Below are the code and all the weights of a small trained network. Each question names an input and a target symbol and asks about switching units off, where a switched-off unit gives its printed mean instead of its output.

import numpy as np


def w(rows, s, z=0):
    codes = np.array(rows[::2]) - 128.0
    scale = np.full(codes.shape[1], s)
    scale[-1] = z or s
    return codes * scale


def f(y):
    return y / 2 * (1 + np.tanh(0.7978845608 * (y + 0.044715 * y**3)))


def softmax(a):
    e = np.exp(a - a.max(-1, keepdims=True))
    return e / e.sum(-1, keepdims=True)


def log_softmax(a):
    a = a - a.max(-1, keepdims=True)
    return a - np.log(np.exp(a).sum(-1, keepdims=True))


def net(x, mask):
    ids = ['αβδεζπστφω'.index(c) for c in x.split()]
    T = len(ids)
    res = E[ids] + P[:T]
    r = res
    for j in range(3):
        rows = slice(2 * j, 2 * j + 2)
        q, k, v = (r @ M[0][rows].T for M in (Q, K, V))
        z = softmax(np.where(np.tri(T) > 0, q @ k.T / 2**0.5, -1e9)) @ v
        o = O[0][rows]
        res = res + np.where(mask[j], z, o[:, -1]) @ o[:, :-1]
    y = f(res @ A[0][:, :-1].T + A[0][:, -1])
    res = res + np.where(mask[3:19], y, B[0][:, -1]) @ B[0][:, :-1]
    return log_softmax(res[-1] @ U[:, :-1].T + U[:, -1])


Q, K, V, O, A, B = {}, {}, {}, {}, {}, {}
E = w([
[105,131,192,167],'α',
[105,205,112,118],'β',
[125,249,150,129],'δ',
[100,175,143,116],'ε',
[110,225,133,118],'ζ',
[95,220,169,164],'π',
[68,137,64,151],'σ',
[62,112,145,164],'τ',
[66,66,19,114],'φ',
[78,109,109,24],'ω',
],0.018)
P = w([
[213,139,77,120],'0',
[81,108,132,165],'1',
[122,54,205,91],'2',
[181,167,29,132],'3',
[5,149,144,161],'4',
[62,108,176,68],'5',
[137,192,1,112],'6',
],0.014)
Q[0] = w([
[172,111,123,43],'h1',
[96,80,187,183],'h1',
[82,192,2,186],'h2',
[156,85,84,82],'h2',
[162,136,81,179],'h3',
[103,122,99,203],'h3',
],0.0093)
K[0] = w([
[211,87,117,14],'h1',
[178,141,210,255],'h1',
[17,145,125,78],'h2',
[184,122,62,119],'h2',
[174,133,33,183],'h3',
[122,176,131,91],'h3',
],0.0097)
V[0] = w([
[109,47,136,114],'h1',
[110,77,149,105],'h1',
[194,207,199,89],'h2',
[88,88,127,11],'h2',
[162,147,140,151],'h3',
[142,176,125,72],'h3',
],0.012)
O[0] = w([
[196,125,202,166,119],'h1',
[128,40,213,242,115],'h1',
[67,229,197,53,2],'h2',
[254,6,187,28,174],'h2',
[149,28,138,95,98],'h3',
[134,150,103,156,149],'h3',
],0.0056,0.0089)
A[0] = w([
[68,15,81,101,153],'n1',
[79,148,74,174,71],'n2',
[114,229,154,58,170],'n3',
[221,164,138,64,119],'n4',
[126,212,94,192,103],'n5',
[95,104,105,228,163],'n6',
[114,180,112,162,83],'n7',
[83,121,137,236,184],'n8',
[121,88,212,121,133],'n9',
[133,60,143,125,77],'n10',
[136,179,177,225,91],'n11',
[126,158,144,134,156],'n12',
[71,153,216,99,105],'n13',
[96,149,124,127,107],'n14',
[95,122,76,136,135],'n15',
[99,207,171,250,1],'n16',
],0.012,0.0097)
B[0] = w([
[152,152,236,156,253],'n1',
[169,130,83,65,171],'n2',
[76,99,205,180,220],'n3',
[45,44,174,119,149],'n4',
[193,157,45,89,184],'n5',
[142,60,52,125,205],'n6',
[157,156,150,36,155],'n7',
[38,98,73,81,191],'n8',
[57,201,157,169,144],'n9',
[97,223,142,2,160],'n10',
[173,109,134,204,145],'n11',
[53,122,172,54,148],'n12',
[249,54,98,101,171],'n13',
[127,89,171,80,147],'n14',
[126,193,156,136,186],'n15',
[218,129,172,178,158],'n16',
],0.0082,0.016)
U = w([
[249,95,140,215,195],'α',
[110,141,133,96,33],'β',
[195,195,170,115,79],'δ',
[92,116,146,94,81],'ε',
[150,130,157,70,3],'ζ',
[208,124,109,83,46],'π',
[140,118,98,120,102],'σ',
[123,107,142,178,139],'τ',
[173,45,199,84,127],'φ',
[84,137,221,181,251],'ω',
],0.013,0.0051)

Each question gives the input, a string of symbols that net reads in full, and the target symbol t.
The units are the heads (2 rows each of Q, K, V and O) and the neurons (one row each of A and B). Each row of codes is followed by its name. A weight is (code - 128) times the scale printed after its matrix; where a second scale follows, it is the last column's (O, A, B and U).
mask holds one flag per unit, heads first, then neurons. A switched-off unit (its flag False) gives its mean, the last column of its rows in O or B, instead of its output. The means were averaged over made-up inputs and are rounded, as every weight is.
A unit's drop is (log p(t) with every unit on - log p(t) with that unit switched off) / (log p(t) with every unit on - log p(t) with every unit switched off).
The circuit of an input: a set's keep is (log p(t) with only the set's units on - log p(t) with every unit switched off) / (log p(t) with every unit on - log p(t) with every unit switched off). Starting from the 12 units with the biggest drops (on a tie, the unit counted first), units are removed one at a time, each time the one whose removal leaves the highest keep (on an exact tie, the one counted first), for as long as the keep stays at least 0.8.
units of the circuit, in order: the units of the circuit, biggest drop first
most important unit: the unit with the biggest drop
top k neurons: the k neurons with the biggest drops, biggest first
which heads matter: for each layer, one digit per head in row order, 1 if its drop is at least 0.15 and else 0, layers parted by /
input α ω δ σ, target φ: units of the circuit, in order : h2
input ω ω δ, target ω: units of the circuit, in order : n3; h2
input σ φ π ζ, target α: which heads matter : 110
input π ε β τ φ ω β, target φ: which heads matter : 010
input π φ β φ ε, target ε: units of the circuit, in order : n1; n8
input β φ π π, target α: units of the circuit, in order : h1; n11
input α σ π τ, target σ: which heads matter : 010
input φ δ φ τ σ ζ, target ω: which heads matter : 000
input τ ω σ π, target φ: units of the circuit, in order : h2; n4
input σ δ π ε ε π, target φ: top 2 neurons : n13; n1
input ζ π β, target ω: top 2 neurons : n3; n6
input σ ε ω ω τ, target τ: which heads matter : 100
input τ σ ε ε δ φ ε, target α: units of the circuit, in order : h2; h1
input ε π φ ζ φ σ τ, target α: units of the circuit, in order : h2
input ω φ τ φ φ, target φ: units of the circuit, in order : h2; n10
input ε π ω, target ω: units of the circuit, in order : n9; h1
input φ β ε σ, target π: units of the circuit, in order : n3; n2
input ζ φ ζ ε, target α: which heads matter : 010
input σ π φ, target ω: which heads matter : 000
input π β ω φ δ, target δ: most important unit : n5
